Below are the code and all the weights of a small trained network. Each question names an input and a target symbol and asks about switching units off, where a switched-off unit gives its printed mean instead of its output.

import numpy as np


def w(rows, s, z=0):
    codes = np.array(rows[::2]) - 128.0
    scale = np.full(codes.shape[1], s)
    scale[-1] = z or s
    return codes * scale


def f(y):
    return np.maximum(y, 0)


def softmax(a):
    e = np.exp(a - a.max(-1, keepdims=True))
    return e / e.sum(-1, keepdims=True)


def log_softmax(a):
    a = a - a.max(-1, keepdims=True)
    return a - np.log(np.exp(a).sum(-1, keepdims=True))


def net(x, mask):
    ids = ['ΔΣΩαγζθμ'.index(c) for c in x.split()]
    T = len(ids)
    res = E[ids] + P[:T]
    r = res
    for j in range(3):
        rows = slice(2 * j, 2 * j + 2)
        q, k, v = (r @ M[0][rows].T for M in (Q, K, V))
        z = softmax(np.where(np.tri(T) > 0, q @ k.T / 2**0.5, -1e9)) @ v
        o = O[0][rows]
        res = res + np.where(mask[j], z, o[:, -1]) @ o[:, :-1]
    y = f(res @ A[0][:, :-1].T + A[0][:, -1])
    res = res + np.where(mask[3:7], y, B[0][:, -1]) @ B[0][:, :-1]
    return log_softmax(res[-1] @ U[:, :-1].T + U[:, -1])


Q, K, V, O, A, B = {}, {}, {}, {}, {}, {}
E = w([
[160,69,55,92,14,114,224],'Δ',
[214,161,8,84,55,144,87],'Σ',
[81,127,14,70,145,62,145],'Ω',
[108,132,190,2,190,15,71],'α',
[154,114,174,161,92,6,118],'γ',
[152,237,78,137,106,121,84],'ζ',
[44,193,132,135,167,42,164],'θ',
[165,211,227,129,128,100,155],'μ',
],0.0084)
P = w([
[109,118,86,66,3,78,151],'0',
[170,182,95,85,55,40,171],'1',
[89,118,95,124,37,109,117],'2',
[219,143,117,118,149,91,185],'3',
[85,112,109,156,95,139,113],'4',
[151,193,111,186,128,44,143],'5',
[93,134,131,228,159,144,103],'6',
[216,167,113,207,211,62,143],'7',
],0.0057)
Q[0] = w([
[210,80,134,162,243,171,150],'H1',
[198,190,102,115,124,3,160],'H1',
[115,104,47,174,60,106,92],'H2',
[161,192,96,94,108,67,136],'H2',
[182,171,76,49,95,2,129],'H3',
[58,84,134,110,94,173,74],'H3',
],0.025)
K[0] = w([
[135,241,140,111,51,2,113],'H1',
[110,218,195,206,185,140,102],'H1',
[166,42,36,154,175,206,126],'H2',
[95,191,208,190,215,110,115],'H2',
[108,123,175,224,194,159,70],'H3',
[102,11,142,99,75,156,118],'H3',
],0.021)
V[0] = w([
[188,148,254,139,78,147,65],'H1',
[137,39,215,132,104,127,233],'H1',
[208,63,56,100,138,169,121],'H2',
[191,141,193,143,60,156,80],'H2',
[161,48,132,137,123,33,55],'H3',
[103,138,158,16,171,173,73],'H3',
],0.02)
O[0] = w([
[29,210,217,135,37,129,40,125],'H1',
[111,86,194,254,122,212,177,30],'H1',
[111,41,94,48,85,171,91,26],'H2',
[215,136,221,100,85,106,114,116],'H2',
[158,56,91,188,135,90,2,224],'H3',
[183,220,84,111,166,219,69,3],'H3',
],0.0098,0.0068)
A[0] = w([
[139,45,127,21,54,238,15,50],'N1',
[182,237,93,194,177,100,112,14],'N2',
[121,38,2,74,141,215,85,80],'N3',
[128,114,66,159,73,121,72,255],'N4',
],0.0082,0.0009)
B[0] = w([
[190,78,254,104,223,109,175,202],'N1',
[189,132,144,121,156,220,169,247],'N2',
[20,186,159,109,101,195,138,246],'N3',
[122,95,93,164,126,129,70,217],'N4',
],0.0074,0.012)
U = w([
[180,26,145,138,41,233,200,113],'Δ',
[162,68,205,54,146,143,142,5],'Σ',
[50,133,95,102,113,151,122,83],'Ω',
[191,135,130,136,183,206,39,125],'α',
[156,46,119,176,115,84,59,242],'γ',
[181,180,80,22,55,5,109,101],'ζ',
[243,87,110,156,181,103,235,148],'θ',
[87,206,222,146,61,149,186,163],'μ',
],0.0027,0.0013)

Each question gives the input, a string of symbols that net reads in full, and the target symbol t.
The units are the heads (2 rows each of Q, K, V and O) and the neurons (one row each of A and B). Each row of codes is followed by its name. A weight is (code - 128) times the scale printed after its matrix; where a second scale follows, it is the last column's (O, A, B and U).
mask holds one flag per unit, heads first, then neurons. A switched-off unit (its flag False) gives its mean, the last column of its rows in O or B, instead of its output. The means were averaged over made-up inputs and are rounded, as every weight is.
A unit's drop is (log p(t) with every unit on - log p(t) with that unit switched off) / (log p(t) with every unit on - log p(t) with every unit switched off).
The circuit of an input: a set's keep is (log p(t) with only the set's units on - log p(t) with every unit switched off) / (log p(t) with every unit on - log p(t) with every unit switched off). Starting from all 7 units, units are removed one at a time, each time the one whose removal leaves the highest keep (on an exact tie, the one counted first), for as long as the keep stays at least 0.8.
units of the circuit, in order: the units of the circuit, biggest drop first
most important unit: the unit with the biggest drop
k most important neurons: the k neurons with the biggest drops, biggest first
heads that matter: for each layer, one digit per head in row order, 1 if its drop is at least 0.15 and else 0, layers parted by /
drop of u: that unit's drop, to one decimal
input ζ μ γ γ α Ω, target γ: most important unit : H3
input Σ Σ Ω Ω Σ, target Ω: heads that matter : 110
input α Ω ζ Δ γ Σ μ α, target μ: units of the circuit, in order : [H1; H3]
input γ Ω Σ θ ζ ζ ζ Ω, target ζ: heads that matter : 100
input γ θ γ μ ζ Σ θ Δ, target θ: heads that matter : 110
input θ Δ γ Δ ζ α, target ζ: heads that matter : 100
input Σ ζ Δ Δ θ μ Δ ζ, target μ: units of the circuit, in order : [H1; H2]
input α Σ γ Δ θ Ω α Ω, target α: heads that matter : 001
input μ γ θ Ω, target θ: units of the circuit, in order : [H2; H1; N3]
input μ γ μ Σ ζ μ α Δ, target μ: heads that matter : 101
input γ α μ α Ω θ γ α, target θ: units of the circuit, in order : [H2; H1]
input α Δ Ω Δ, target Ω: heads that matter : 010
input Σ ζ Σ α γ Δ ζ θ, target θ: units of the circuit, in order : [H2; H1; N2]
input Σ μ γ Ω, target μ: units of the circuit, in order : [H1]
input γ γ Ω α ζ Ω α Σ, target α: units of the circuit, in order : [H3; N2]
input γ Ω θ Σ, target θ: units of the circuit, in order : [H2; H1]
input γ θ α ζ Σ, target Σ: units of the circuit, in order : [N1; H2]
input θ γ α γ α μ γ θ, target μ: units of the circuit, in order : [H1; H2]
input Ω γ Ω Σ, target γ: 2 most important neurons : [N4; N2]
input μ μ α α, target μ: units of the circuit, in order : [H1]
input θ Δ μ Σ μ θ γ ζ, target θ: 2 most important neurons : [N2; N3]
input θ Δ α ζ Ω, target Ω: 2 most important neurons : [N3; N1]
input γ ζ γ γ γ γ γ, target γ: 2 most important neurons : [N3; N2]
input γ θ θ, target θ: 2 most important neurons : [N3; N2]
input ζ Σ Σ μ Ω ζ, target μ: drop of N2 : 0.0
